Below is a small trained network, with its code and all its weights. Each question gives an input and a class and asks what happens when units are switched off, that is, made to give their printed mean instead of their output.

import numpy as np


def w(rows, s, z=0):
    codes = np.array(rows[::2]) - 128.0
    scale = np.full(codes.shape[1], s)
    scale[-1] = z or s
    return codes * scale


def f(y):
    return np.maximum(y, 0)


def log_softmax(a):
    a = a - a.max(-1, keepdims=True)
    return a - np.log(np.exp(a).sum(-1, keepdims=True))


def net(x, mask):
    res = np.array(x, float).reshape(1, 6) / 4 @ E
    y = f(res @ A[0][:, :-1].T + A[0][:, -1])
    res = res + np.where(mask, y, B[0][:, -1]) @ B[0][:, :-1]
    return log_softmax(res[-1] @ U[:, :-1].T + U[:, -1])


A, B = {}, {}
E = w([
[200,236,101,27,106,57],'x0',
[146,106,138,107,131,125],'x1',
[43,63,68,82,84,27],'x2',
[121,138,123,143,124,128],'x3',
[132,124,129,127,127,128],'x4',
[137,116,3,82,3,207],'x5',
],0.011)
A[0] = w([
[93,34,72,138,145,214,234],'n0',
[128,105,208,182,184,203,238],'n1',
[56,73,180,152,112,18,245],'n2',
[182,210,132,104,194,33,253],'n3',
[103,45,90,116,88,195,155],'n4',
[149,181,36,50,43,144,143],'n5',
[158,137,152,142,201,167,178],'n6',
[167,221,173,179,182,107,177],'n7',
[145,175,102,94,114,100,109],'n8',
[195,145,144,109,76,245,174],'n9',
],0.011,0.0033)
B[0] = w([
[132,139,140,254,116,103,223],'n0',
[156,57,73,129,171,234,231],'n1',
[43,82,164,134,178,70,212],'n2',
[122,134,128,22,57,68,214],'n3',
[176,129,112,230,92,81,213],'n4',
[103,114,27,117,157,189,252],'n5',
[184,54,102,145,99,161,185],'n6',
[196,96,144,74,92,116,205],'n7',
[109,101,111,36,156,179,173],'n8',
[165,249,134,153,197,118,210],'n9',
],0.0096,0.018)
U = w([
[132,38,76,105,155,195,253],'0',
[172,214,163,206,165,145,116],'1',
[221,137,181,78,56,104,76],'2',
[153,255,117,95,179,149,120],'3',
[71,98,238,155,243,89,188],'4',
[117,128,96,186,32,60,1],'5',
[69,158,173,70,101,43,136],'6',
],0.0099,0.0023)

Each question gives the input, the list of numbers given to net, and the class t.
The units are the neurons (one row each of A and B). Each row of codes is followed by its name. A weight is (code - 128) times the scale printed after its matrix; where a second scale follows, it is the last column's (A, B and U).
mask holds one flag per neuron, in row order. A switched-off neuron (its flag False) gives its mean, the last column of its row in B, instead of its output. The means were averaged over made-up inputs and are rounded, as every weight is.
A unit's drop is (log p(t) with every unit on - log p(t) with that unit switched off) / (log p(t) with every unit on - log p(t) with every unit switched off).
The circuit of an input: a set's keep is (log p(t) with only the set's units on - log p(t) with every unit switched off) / (log p(t) with every unit on - log p(t) with every unit switched off). Starting from all 10 units, units are removed one at a time, each time the one whose removal leaves the highest keep (on an exact tie, the one counted first), for as long as the keep stays at least 0.8.
circuit, biggest first: the units of the circuit, biggest drop first
top k neurons: the k neurons with the biggest drops, biggest first
drop when u is switched off: that unit's drop, to one decimal
input [-8,8,2,7,7,1], class 5: circuit, biggest first -> [n0]
input [-7,-2,1,2,-4,-1], class 4: top 3 neurons -> [n5, n2, n0]
input [1,-7,0,-2,-8,-4], class 2: circuit, biggest first -> [n5, n7]
input [3,-4,-2,3,1,1], class 3: circuit, biggest first -> [n1, n4]
input [6,-6,1,7,-5,0], class 6: circuit, biggest first -> [n1, n3]
input [1,7,1,-3,-3,-6], class 6: top 2 neurons -> [n3, n2]
input [-1,-4,-7,-1,3,1], class 1: top 3 neurons -> [n9, n5, n3]
input [2,5,0,5,-6,1], class 3: top 2 neurons -> [n1, n6]
input [1,-8,-2,-2,2,7], class 3: top 2 neurons -> [n9, n5]
input [2,-6,0,3,2,6], class 3: circuit, biggest first -> [n9, n6]
input [2,-2,-1,8,-1,7], class 3: top 2 neurons -> [n9, n1]
input [-7,0,4,8,7,0], class 4: top 2 neurons -> [n2, n3]
input [-1,-2,1,0,-8,0], class 4: top 2 neurons -> [n5, n3]
input [-2,-2,-2,-6,0,-8], class 0: circuit, biggest first -> [n1]
input [-4,-7,0,3,1,7], class 1: top 2 neurons -> [n9, n3]
input [-1,5,-1,-2,5,1], class 1: top 2 neurons -> [n5, n3]
input [-1,0,1,-1,-7,2], class 5: top 2 neurons -> [n1, n9]
input [-5,2,-6,-7,-6,6], class 1: drop when n3 is switched off -> 0.0
input [-2,6,1,-4,-4,-2], class 4: drop when n5 is switched off -> 0.6
input [6,5,-1,-8,8,-3], class 2: drop when n2 is switched off -> 0.2
input [5,6,-6,4,-6,4], class 3: circuit, biggest first -> [n9]
